Here is a tiny trained network, its code and every weight. The questions are about switching its units off for an input and a class, where a switched-off unit gives its printed mean instead of its output.

import numpy as np


def w(rows, s, z=0):
    codes = np.array(rows[::2]) - 128.0
    scale = np.full(codes.shape[1], s)
    scale[-1] = z or s
    return codes * scale


def norm(h):
    return h / np.sqrt((h * h).mean(-1, keepdims=True) + 1e-5)


def f(y):
    return y / 2 * (1 + np.tanh(0.7978845608 * (y + 0.044715 * y**3)))


def log_softmax(a):
    a = a - a.max(-1, keepdims=True)
    return a - np.log(np.exp(a).sum(-1, keepdims=True))


def net(x, mask):
    res = np.array(x, float).reshape(1, 2) / 4 @ E
    u = 0
    for l in range(3):
        y = f(norm(res) @ A[l][:, :-1].T + A[l][:, -1])
        res = res + np.where(mask[u : u + 5], y, B[l][:, -1]) @ B[l][:, :-1]
        u += 5
    return log_softmax(norm(res)[-1] @ U[:, :-1].T + U[:, -1])


A, B = {}, {}
E = w([
[36,94,21,137,198],'x0',
[229,51,8,252,172],'x1',
],0.0047)
A[0] = w([
[171,115,138,164,99,119],'0.n0',
[120,140,64,124,109,114],'0.n1',
[72,81,59,94,102,234],'0.n2',
[75,138,158,8,68,128],'0.n3',
[157,170,190,63,109,7],'0.n4',
],0.012,0.0022)
B[0] = w([
[170,119,163,55,154,165],'0.n0',
[235,120,54,175,212,145],'0.n1',
[145,181,222,254,194,183],'0.n2',
[41,149,128,47,126,254],'0.n3',
[208,173,34,139,140,199],'0.n4',
],0.0096,0.0094)
A[1] = w([
[154,110,133,129,30,24],'1.n0',
[32,197,182,132,121,63],'1.n1',
[216,48,8,105,171,84],'1.n2',
[155,82,200,157,2,168],'1.n3',
[2,109,10,17,32,248],'1.n4',
],0.0068,0.0016)
B[1] = w([
[137,117,152,89,157,114],'1.n0',
[104,79,81,86,154,181],'1.n1',
[1,62,157,84,143,213],'1.n2',
[179,155,244,205,124,118],'1.n3',
[223,85,177,216,146,254],'1.n4',
],0.0089,0.0059)
A[2] = w([
[141,247,126,113,13,97],'2.n0',
[90,79,109,52,140,96],'2.n1',
[192,85,157,100,37,4],'2.n2',
[137,116,79,220,166,68],'2.n3',
[178,166,122,122,88,47],'2.n4',
],0.012,0.0024)
B[2] = w([
[189,124,1,156,118,227],'2.n0',
[136,120,116,185,85,248],'2.n1',
[144,165,218,93,144,182],'2.n2',
[186,234,168,137,81,254],'2.n3',
[32,73,112,68,48,165],'2.n4',
],0.0099,0.0048)
U = w([
[193,237,116,220,180,139],'0',
[22,172,125,114,191,171],'1',
[178,100,209,79,134,160],'2',
[180,176,3,71,88,200],'3',
[119,119,87,141,104,1],'4',
[92,14,114,164,129,125],'5',
],0.017,0.0063)

Each question gives the input, the list of numbers given to net, and the class t.
The units are the neurons (one row each of A and B). Each row of codes is followed by its name. A weight is (code - 128) times the scale printed after its matrix; where a second scale follows, it is the last column's (A, B and U).
mask holds one flag per neuron, layer by layer. A switched-off neuron (its flag False) gives its mean, the last column of its row in B, instead of its output. The means were averaged over made-up inputs and are rounded, as every weight is.
A unit's drop is (log p(t) with every unit on - log p(t) with that unit switched off) / (log p(t) with every unit on - log p(t) with every unit switched off).
The circuit of an input: a set's keep is (log p(t) with only the set's units on - log p(t) with every unit switched off) / (log p(t) with every unit on - log p(t) with every unit switched off). Starting from the 12 units with the biggest drops (on a tie, the unit counted first), units are removed one at a time, each time the one whose removal leaves the highest keep (on an exact tie, the one counted first), for as long as the keep stays at least 0.8.
circuit, biggest first: the units of the circuit, biggest drop first
unit that matters most: the unit with the biggest drop
k most important neurons: the k neurons with the biggest drops, biggest first
drop of u: that unit's drop, to one decimal
input [0,6], class 5: circuit, biggest first -> [1.n2]
input [0,8], class 5: 3 most important neurons -> [1.n2 0.n2 0.n4]
input [-7,2], class 2: 3 most important neurons -> [0.n3 2.n2 0.n0]
input [-3,5], class 5: circuit, biggest first -> [1.n2 0.n2]
input [1,-6], class 3: 3 most important neurons -> [0.n4 1.n2 0.n2]
input [-3,6], class 5: 2 most important neurons -> [0.n2 1.n2]
input [2,-1], class 1: 2 most important neurons -> [0.n4 1.n4]
input [0,-8], class 3: 2 most important neurons -> [0.n4 1.n2]
input [-3,4], class 2: 3 most important neurons -> [0.n4 0.n0 0.n1]
input [1,-2], class 1: 2 most important neurons -> [2.n3 0.n3]
input [5,-2], class 0: 2 most important neurons -> [1.n2 0.n1]
input [0,-4], class 3: 2 most important neurons -> [0.n4 1.n2]
input [-3,-1], class 3: drop of 0.n4 -> 2.2
input [-2,2], class 2: unit that matters most -> 0.n4
input [-1,-4], class 3: drop of 0.n4 -> 1.6
input [-2,8], class 5: drop of 0.n2 -> 1.5
